Each row is followed by its group and then its class within the group.
[-29.1  -3.8  -4.2 -13.5  -2.7  11.5  13.6 -10.3   5.5  -1.9  10.9 -22.4
 -23.7   7.2  18.8  28.5 -13.6   7.4 -12.5 -26.3  -0.7  -7.7 -24.4  51.5
  -7.5  30.2  -9.5   3.4   2.5   4.5 -29.6   8.3 -37.8  -1.2   8.4   2.7
  15.7 -14.6  12.8  12.4 -10.1  -5.0  38.4 -20.7  12.8   5.9  -3.8   3.4
  40.4   8.2 -10.8   8.2   7.0  32.7]
FQ > <68>
[ 21.6 -28.6  -5.5  -8.5   7.8  24.6  26.1  10.5   4.9   3.2   6.6 -23.0
 -12.5   4.3  14.4   3.6  -7.3  -6.7 -14.3   3.3  46.1 -18.6 -13.9   5.3
 -11.7  -6.0  -2.1 -56.9  16.6   4.4  -5.2  21.5 -48.6  -3.4  -1.2  16.6
  -9.2 -16.3  14.2  45.4  12.0   0.4  25.5 -11.1  41.8 -12.2 -24.1  -0.9
  22.6  12.2   5.9   8.4 -14.1  62.4]
FQ > <68>
[-12.8  -7.4  21.0 -12.7 -25.1  14.6  -1.8 -18.7   1.7  -0.7  18.9 -36.0
  10.8 -19.5  38.3  -4.4 -34.1   6.1  -9.0 -23.0 -12.1  13.9 -17.7  -3.6
  -3.2  12.8  10.0   0.0  28.4  21.7 -11.0 -12.9  -0.8   2.0  -7.3  -0.4
   4.6 -16.6   7.0  15.6   1.2  23.8  29.4  37.9  46.7 -20.7  -6.7  17.3
  26.1 -14.3   1.3  -7.9  -2.5  17.3]
Fs > <57>
[ 51.2 -79.4  19.9 -36.9 -19.8  26.7 -28.6 -23.5   4.1 -12.2 -10.1 -11.5
   2.6  -6.0  40.2 -11.3 -24.5   4.9 -35.9 -40.2 -14.1  65.2  29.3  15.3
  -8.1  11.9  16.9 -62.8   7.4   5.7 -19.6  47.1 -49.1   6.9 -26.8  20.1
   4.1  12.0   5.5  12.4 -44.8  62.1  19.4  51.0  54.6   2.3 -18.0  40.5
  17.4   0.1  16.2  13.8 -22.4  42.8]
Hb > <70>
[ 30.2 -17.9  35.1   3.0  -1.8 -19.0  11.8 -11.3   2.9  -0.5 -18.0 -11.0
   6.2   0.7   4.9  -3.5  12.4   3.7 -10.8 -17.8  -9.5  32.0  13.9  11.8
  -3.9   6.4   9.5 -59.4   7.0  -0.7 -10.2  62.3 -31.7  10.8 -14.3  -6.7
   1.2  -6.3   3.6   4.7  -1.4  17.0   7.1  29.5  18.9  -0.4  -7.8  12.2
 -22.2  -2.1  15.5 -10.5  -6.0  55.9]
Hb > <63>
[-43.0  53.6  24.4   4.3  -5.9   5.9  19.7 -37.2  -7.5   0.5   7.6  -8.3
   4.4  41.7  37.2  -6.5  11.9   9.9 -16.0   7.1   6.5  33.8  -6.7  29.1
 -15.6  36.1   1.7 -42.7  16.7  -1.8 -41.0  39.1 -21.4  23.2   5.7  -1.1
  11.2   6.1   2.7  25.0  -5.1 -28.0  -2.3  40.0  14.7   7.5  38.3  13.9
  30.4 -23.1  12.3 -11.4   4.5  49.6]
Hb > <63>
[ -2.3  -6.8  10.0  -5.9 -11.1  14.1   0.0  11.4  -2.6  -6.5   1.1 -12.7
  -8.7 -36.7  15.4  10.2   2.4  -0.3 -13.7 -10.4  -2.1   8.8  -3.9  18.9
  -9.0   9.7  -4.9 -42.0  10.9   3.3  -5.5  19.7 -27.1  11.4   2.8   6.3
  -0.2 -21.0   6.1  15.7  -2.2   6.2   2.0  21.5  23.9  13.4  -2.3  12.5
  14.7  -5.2   3.1 -19.1   0.4  38.1]
FQ > <59>
[-42.1  42.3  20.1  -2.7  -7.6   5.0  20.5 -30.1   2.5  11.7   8.4   2.2
 -13.9   6.0  33.4  -6.3  24.7   5.6 -10.8 -29.3   4.5  35.8  -1.6   2.8
 -15.2  44.5 -10.9  -7.4  24.6   4.1 -40.2  20.1  -8.0   3.3  13.6  -2.6
 -12.7 -19.4  -3.7  26.2   2.3 -28.5  -0.4  35.4  19.6  -9.4   7.2  15.1
  14.6 -24.4  31.5   0.5  13.3  46.9]
Hb > <70>
[  6.0 -25.8   8.2  20.9  -9.0  19.8 -11.2  21.8  11.1 -12.0   9.4  -8.7
  -7.6   4.6   0.9  -6.3 -20.1  -0.7  -9.9  -2.1  10.6 -19.4 -31.1  29.6
  -8.1   7.2  -1.0 -38.5   3.5  -0.6   0.6  23.7 -70.2  19.6  -1.8  -1.6
   8.5  -8.7  13.0  19.7   0.1  11.6  34.9 -32.1  72.0  -2.7 -26.3  10.3
  16.2  12.2  -2.0  13.5 -41.2  43.5]
FQ > <68>
[ -9.3   1.8  39.8   0.4 -10.4  19.5  -7.4 -34.7   3.2   2.7   8.7  10.7
  -5.4 -11.0  40.7  -4.9  -1.7   0.2  -6.7 -21.1 -11.7  51.1   0.7   0.6
 -14.0  22.4  18.9  -7.0  23.9  -1.3 -31.7   0.9  -8.8   6.5 -13.1   2.0
 -22.9   1.5   2.9   3.4 -11.7  39.8  23.6  42.9  27.6  -0.1  14.7  29.3
  14.4  -2.0  11.2   6.8  14.4   6.2]
Hb > <70>
[ -7.2 -14.2   4.8 -16.1 -13.4  17.1   0.6  13.1  14.2 -13.6   1.1 -29.6
  -5.5  21.6  10.8  -8.9 -23.9  -4.7  -5.4 -18.4  13.0  -9.0   0.8  10.3
  -8.9  23.7  14.5 -21.9  11.5  -2.6  -8.2   2.4 -34.8   0.8   0.2 -17.8
 -15.2   0.9  19.6  10.5  -4.1  -0.8  27.9 -13.6  38.0  -7.8  -0.3  23.7
  16.9  -5.1   1.5 -11.4 -15.9  25.3]
FQ > <59>
[ 20.2 -31.0   8.1  12.7   2.6  18.4   2.8  -5.7  -2.9 -15.9 -11.2 -25.8
   4.7   7.6  -5.7   7.7 -22.3   6.3  -5.8   4.6   8.9  21.9   5.4  29.5
 -18.7   8.1  -9.7 -54.0  -1.8   1.3  24.5  41.9 -53.1  24.9 -21.7  12.9
  25.2  -1.5   8.1  15.0   0.9  11.7  14.8   9.5  19.3 -26.8  -0.5   1.6
   5.5   6.1  12.6  -8.9   7.1  48.0]
FQ > <59>
[ 30.5 -47.1  27.1 -26.1 -29.5  20.0   0.6 -24.7  23.7  -7.0 -11.3  -0.9
   6.4 -19.9  49.2   0.8 -51.1   6.5   4.8 -20.3 -28.8  58.9  -3.6  16.9
 -11.5  11.0  25.5 -13.9  15.1   7.4 -16.4  15.7 -24.4  10.2 -12.3   3.8
 -10.7   2.4  12.6  23.0   6.0  56.5  49.6  30.4  42.7   2.7  -6.1  32.8
  33.9   0.2  13.5   9.4 -13.3  11.7]
Fs > <67>
[-25.4  10.5   4.4  18.2  -4.8   6.8   9.0 -23.5   9.4  -4.1  19.9 -23.6
  -4.1  -1.6  35.5  -0.5 -36.2  36.4 -12.3  -7.5  -0.9  27.6 -12.6   9.0
 -20.4  41.1  15.2  15.8  28.6   4.1 -38.2  -6.8   1.5  -3.3 -26.2   7.8
  -2.5 -11.8  11.3  17.0 -10.1   1.4  33.3  14.8  26.3 -18.3  12.1   8.0
  33.6  -2.1   7.0   4.8  10.5  16.7]
Fs > <67>
[ 14.0 -50.9  24.9 -24.5 -17.0  33.4 -22.2 -24.3  -6.6 -14.3 -17.8 -23.5
   8.5 -10.9  25.3 -12.2 -61.5   1.3 -14.0 -19.5  -2.8  47.7  -7.2   7.2
  -4.0  17.1   4.9   7.8   3.1   4.4 -12.5   0.6 -31.8  19.3 -14.5   0.3
  -2.5  27.1  34.8 -42.7  16.8  41.3  46.5   1.6  44.5  -6.9   2.0  12.6
  23.9   0.6  -7.3  22.4  -4.8  14.7]
Fs > <67>
